Questions about the matrix below.
1) Give the 4th entry in reading order.
2) Give the second largest entry.
3) Give the 1st entry in reading order.
4) Give the 2nd smallest entry.
5) Give the entry just left of -13.
6) Give the minimum.
[[12, -23, -10, 56, -31, 46, -14], [0, 23, 18, 29, -8, 55, 22], [17, -7, -44, 17, 8, 21, -37], [2, -34, -42, 29, -28, 29, -41], [-3, -11, -27, 55, -25, 48, -17], [24, -53, 3, -8, 4, 22, -13], [-17, 0, 25, -4, -18, -29, 25], [-1, 57, -22, 16, 29, 14, 1], [9, 92, -58, 34, 25, 34, -19], [-10, 60, -25, -62, 36, -77, -2]]
1) 56
2) 60
3) 12
4) -62
5) 22
6) -77

Questions about the row below.
1) Which number is the entry just left of 21?
2) Which number is the entry just right of the smallest entry?
3) Which number is the entry just right of 16?
4) Which number is the entry just left of the largest entry?
[-24  16  32  37  35  32  21 -27 -10  33  41]
1) 32
2) -10
3) 32
4) 33

W = [-18  50  13 -23  -4 -66  33 -22 -18 -68  41 -71]
The entry just left of the largest entry is -18
The entry just left of 41 -> -68

grid = ((30, 38, -20, 25, -21, 31, -23, -14, -26, -32, 5, -25, 37, 33, 0, -34), (17, 16, -21, 16, -20, -9, 14, 11, 22, 14, -2, -12, -7, 9, -2, -10), (-18, -22, 10, -15, 10, -18, 10, 5, 12, 14, -4, 12, -21, -19, -1, 16), (10, 13, -7, 8, -7, 10, -8, -5, -9, -11, 2, -9, 12, 11, 0, -11), (-12, -11, 18, -12, 18, 8, -9, -7, -16, -9, 3, 11, 6, -6, 3, 10), (-4, -4, 6, -4, 6, 3, -3, -2, -5, -3, 1, 4, 2, -2, 1, 3), (0, 0, 0, 0, 0, 0, 0, 0, 0, 0, 0, 0, 0, 0, 0, 0), (66, 85, -45, 55, -47, 70, -50, -30, -59, -71, 11, -56, 81, 73, 0, -75), (-19, -17, 28, -18, 27, 13, -14, -11, -24, -14, 5, 17, 10, -8, 4, 15), (64, 62, -82, 62, -80, -37, 53, 42, 85, 53, -11, -48, -27, 32, -7, -41), (-14, -18, 8, -12, 8, -14, 8, 4, 9, 12, -3, 9, -16, -15, -1, 13), (-61, -56, 86, -59, 85, 40, -47, -36, -80, -47, 14, 53, 30, -29, 10, 46), (-51, -47, 72, -49, 71, 33, -39, -30, -67, -39, 12, 45, 26, -24, 8, 38))
The entry just left of the largest entry: -56
The minimum is -82
The maximum -> 86
The entry just right of the smallest entry -> 62
The entry just left of 37 -> -25
Give the entry just right of -27.
Answer: 32

Questions about the matrix below. Counting starts at 1.
1) Which number is the minimum?
2) Which number is the top entry of the column that holds the largest entry?
3) Which number is the entry at row 1, column 3?
4) Which number is the entry in row 3 and column 1?
5) Which number is the entry directly below -40?
6) Which number is the entry at the centre?
7) Which number is the top-left entry?
8) Which number is the top entry of the column that holds the smallest entry?
[[ 24  26 -13  13  -6]
 [  9  18  25  23 -12]
 [ 44 -40  83 -44  38]
 [ -7 -18  35  -2 -48]
 [ 83 -43  40   8  21]
 [ -8  11  -8 -20  32]
 [-37  84 -43  33   8]
 [ 14  -9  14  -7 -15]
 [ 38   9  20  21  26]
 [ 19  23  24 -16  15]
 [ 12  -7 -15  33  -2]
 [ 25 -15  15  -9  14]
 [-14  13  -7  11  -7]
 [-17  31  -5 -52  33]
 [-43  36   8  14  22]]
1) -52
2) 26
3) -13
4) 44
5) -18
6) 14
7) 24
8) 13

data =
[[ 12  24 -21  32 -15   0 -50 -32]
 [ 33 -23  16  21  25 -34 -54 -50]
 [ -8   5  -4   1 -25  -3 -13 -23]
 [  3  22 -17   8  30  34  29  60]
 [ -7   2  -3  -1 -17   0  -6 -11]
 [  0   7  -8   4   7  11   5  20]
 [ 10  16 -17  31 -30 -14 -65 -56]
 [ 13  18 -19  37 -33 -16 -71 -65]
 [  5  19 -18  17   5  15  -9  15]
 [  9  -5   5  -4  43  14  27  46]
 [ 12 -11   6   3  17  -9 -12  -2]
 [-35 -29  26 -57   5  15  90  54]
 [-13  -9   9 -22   5   8  38  26]]
Rows and columns are numbered from 1.
Which number is the entry in row 1 and column 3?
A: -21
Which number is the entry just left of the largest entry?
A: 15
Which number is the bottom-right entry?
A: 26
The entry at row 1, column 1 is 12
The entry in row 3 and column 1 -> -8
Which number is the entry directly below the largest entry?
A: 38
Which number is the entry directly below the smallest entry?
A: -9
The entry directly above 29 is -13
The top-right entry is -32
Which number is the largest entry?
A: 90
Which number is the bottom-left entry?
A: -13
The top entry of the column that holds the largest entry -> -50
The entry directly above the largest entry: -12
Which number is the entry just left of 43?
A: -4
Which number is the entry at row 2, column 1?
A: 33
The entry at row 2, column 2 is -23
Which number is the entry at row 1, column 2?
A: 24
Which number is the entry at row 3, column 2?
A: 5
The entry in row 3 and column 3 is -4
Which number is the entry directly below -29?
A: -9
The entry just left of the smallest entry -> -16
Which number is the entry directly above the smallest entry?
A: -65
The entry just right of -22 is 5

X =
array([ 0.190, -0.143, -0.128,  0.055,  0.162, -0.071, -0.063, -0.079,
        0.016,  0.003])
The fifth-last entry: -0.071
The second entry from the left is -0.143
Which number is the first entry from the left?
A: 0.190
Which number is the 3rd smallest entry?
A: -0.079
The 2nd entry from the right is 0.016
The fifth entry is 0.162
Which number is the last entry?
A: 0.003
The entry just left of 0.055 -> -0.128
Which number is the entry just left of 0.162?
A: 0.055

  1.91    5.23    6.36    2.09    2.79   27.43  -10.08   -0.94    7.80    4.38    4.73    4.21
 11.37    2.89    2.43   10.14    5.69   -4.80   -1.76    8.90    7.80   -4.35    0.80    1.72
  1.91    5.23    6.36    2.09    2.79  -13.30   22.31    3.15   -0.61    4.38    4.73    6.52
  0.29    5.23    6.36   -0.45    2.79   22.56   -5.95   -2.74    7.80    6.86    4.73    4.21
  6.14    0.45    6.36    2.13    2.79   21.48   -8.38   -0.94   13.33   -1.02    2.01   -1.88
 -2.16    5.23    7.60   -1.81    2.55   21.48   -5.95   -2.09    7.80   10.46    6.11    4.21
  1.91    5.23    6.36    2.09    2.79   21.48  -17.50   -0.94    8.73    4.38    4.73    4.21
Counting starts at 1.
The entry at row 2, column 1 is 11.37
The entry directly below -2.16?
Answer: 1.91
The entry in the bottom-right corner?
Answer: 4.21
The entry at row 3, column 1 -> 1.91
The entry in the top-right corner is 4.21
The bottom entry of the column that holds the largest entry: 21.48
The entry at row 1, column 2?
Answer: 5.23
The entry at row 1, column 3 -> 6.36
The entry just left of the largest entry?
Answer: 2.79
The entry just right of the smallest entry -> -0.94
The top-left entry?
Answer: 1.91
The entry just left of -4.80?
Answer: 5.69
The entry in row 3 and column 2?
Answer: 5.23
The minimum?
Answer: -17.50
The entry at row 2, column 2?
Answer: 2.89
The entry just right of 0.45?
Answer: 6.36
The top entry of the column that holds the largest entry?
Answer: 27.43
The entry just left of -1.02?
Answer: 13.33
The entry just right of 2.55?
Answer: 21.48
The entry directly above -2.16?
Answer: 6.14

Questions about the row below.
1) Find the 1st entry from the right.
2) Find the 2nd entry from the left.
3) Find the third entry from the left.
[8817 2998 4110 5955]
1) 5955
2) 2998
3) 4110

Read these off the array that follows. Counting starts at 1.
1) The entry just right of -9.951?
2) The entry directly below -18.566?
3) The top entry of the column that holds the largest entry?
4) The entry in row 3 and column 1?
5) The entry directly below the smallest entry?
6) The entry at row 2, column 1?
7) The entry in row 3 and column 2?
8) The entry just right of 9.049?
-13.023,8.685,-11.810,14.496,-9.951,-22.057,0.215,13.929,-12.326,0.339
4.913,-24.408,3.218,3.576,6.166,-3.773,8.889,10.951,-14.556,-17.132
12.706,-18.566,-24.650,14.899,-14.941,-12.956,9.085,-5.499,9.049,0.805
-1.096,13.376,-23.857,-14.692,-22.847,13.024,-19.503,-1.602,17.747,-3.883
1) -22.057
2) 13.376
3) -12.326
4) 12.706
5) -23.857
6) 4.913
7) -18.566
8) 0.805

[[458, 367, 401, 503, 430, 532, 475, 450, 406, 361], [539, 308, 3, 839, 234, 659, 315, 829, 529, 250], [462, 402, 421, 494, 469, 538, 480, 372, 412, 407]]
The first entry in reading order?
Answer: 458
The entry just right of the smallest entry?
Answer: 839
The entry just left of 430?
Answer: 503
The minimum?
Answer: 3
The fifth entry in reading order?
Answer: 430

arr = [48, 2, -1, -3, 11, -12, -94]
The second entry from the right is -12
Report the 4th entry.
A: -3
The 2nd entry from the left is 2
Report the third entry from the left.
A: -1
